Below are the code and all the weights of a small trained network. Each question names an input and a class and asks about switching units off, where a switched-off unit gives its printed mean instead of its output.

import numpy as np


def w(rows, s, z=0):
    codes = np.array(rows[::2]) - 128.0
    scale = np.full(codes.shape[1], s)
    scale[-1] = z or s
    return codes * scale


def f(y):
    return y / 2 * (1 + np.tanh(0.7978845608 * (y + 0.044715 * y**3)))


def log_softmax(a):
    a = a - a.max(-1, keepdims=True)
    return a - np.log(np.exp(a).sum(-1, keepdims=True))


def net(x, mask):
    res = np.array(x, float).reshape(1, 6) / 4 @ E
    y = f(res @ A[0][:, :-1].T + A[0][:, -1])
    res = res + np.where(mask, y, B[0][:, -1]) @ B[0][:, :-1]
    return log_softmax(res[-1] @ U[:, :-1].T + U[:, -1])


A, B = {}, {}
E = w([
[98,1,170,99,174,100,223,135],'x0',
[155,139,116,144,136,100,139,135],'x1',
[210,142,101,117,78,210,230,142],'x2',
[155,132,127,138,130,107,129,131],'x3',
[130,136,160,117,113,116,126,132],'x4',
[139,161,202,241,181,173,155,63],'x5',
],0.014)
A[0] = w([
[239,166,127,150,95,251,165,101,158],'N0',
[200,165,131,78,100,208,205,114,230],'N1',
[138,50,79,64,104,83,131,141,137],'N2',
[83,70,107,106,140,65,91,142,171],'N3',
[136,80,192,173,188,133,180,60,29],'N4',
[134,159,97,81,87,143,233,144,173],'N5',
[118,138,147,137,207,125,33,77,181],'N6',
[132,188,34,66,46,107,53,161,254],'N7',
[199,120,99,34,130,153,173,161,91],'N8',
[87,221,114,210,85,153,113,114,151],'N9',
[102,91,110,96,145,55,136,148,231],'N10',
[132,160,134,175,158,119,83,63,254],'N11',
],0.011,0.0041)
B[0] = w([
[92,105,82,206,34,100,63,224,228],'N0',
[76,43,50,131,37,114,162,121,216],'N1',
[176,182,130,33,103,142,95,207,210],'N2',
[90,205,116,144,93,81,57,255,205],'N3',
[50,140,126,197,157,106,158,59,201],'N4',
[113,68,130,117,50,155,221,156,195],'N5',
[195,189,194,33,166,130,131,55,201],'N6',
[39,52,192,237,220,30,206,22,253],'N7',
[128,144,96,112,96,231,224,101,192],'N8',
[191,133,187,123,71,163,38,168,205],'N9',
[53,187,105,62,119,112,97,216,200],'N10',
[192,153,164,117,182,125,85,159,193],'N11',
],0.009,0.021)
U = w([
[68,118,146,163,247,72,100,96,200],'0',
[131,130,73,142,61,120,25,209,181],'1',
[87,53,107,211,119,107,154,94,96],'2',
[164,121,72,65,90,199,146,152,5],'3',
[240,139,166,123,131,154,51,114,120],'4',
],0.011,0.0032)

Each question gives the input, the list of numbers given to net, and the class t.
The units are the neurons (one row each of A and B). Each row of codes is followed by its name. A weight is (code - 128) times the scale printed after its matrix; where a second scale follows, it is the last column's (A, B and U).
mask holds one flag per neuron, in row order. A switched-off neuron (its flag False) gives its mean, the last column of its row in B, instead of its output. The means were averaged over made-up inputs and are rounded, as every weight is.
A unit's drop is (log p(t) with every unit on - log p(t) with that unit switched off) / (log p(t) with every unit on - log p(t) with every unit switched off).
The circuit of an input: a set's keep is (log p(t) with only the set's units on - log p(t) with every unit switched off) / (log p(t) with every unit on - log p(t) with every unit switched off). Starting from all 12 units, units are removed one at a time, each time the one whose removal leaves the highest keep (on an exact tie, the one counted first), for as long as the keep stays at least 0.8.
circuit, biggest first: the units of the circuit, biggest drop first
k most important neurons: the k neurons with the biggest drops, biggest first
drop of u: that unit's drop, to one decimal
input [-7,4,5,3,3,-6], class 2: circuit, biggest first => (N7)
input [2,-8,1,-7,4,-7], class 3: 2 most important neurons => (N0; N8)
input [1,0,-4,8,2,1], class 0: 3 most important neurons => (N0; N9; N2)
input [1,-4,4,2,7,-5], class 3: 3 most important neurons => (N2; N8; N4)
input [0,-6,-5,4,-8,1], class 4: circuit, biggest first => (N7; N6; N0)
input [0,6,0,1,7,1], class 4: 3 most important neurons => (N7; N0; N3)
input [0,3,-8,-4,6,8], class 4: 2 most important neurons => (N7; N6)
input [-2,-8,8,8,7,8], class 1: 2 most important neurons => (N0; N7)
input [8,0,-6,-7,-1,0], class 1: 3 most important neurons => (N7; N3; N10)
input [-5,-8,-8,6,-8,-2], class 0: drop of N7 => 0.3
input [-8,-5,-4,-2,-2,-8], class 0: drop of N7 => 0.9
input [8,-4,-2,-7,-8,8], class 0: drop of N8 => 0.0
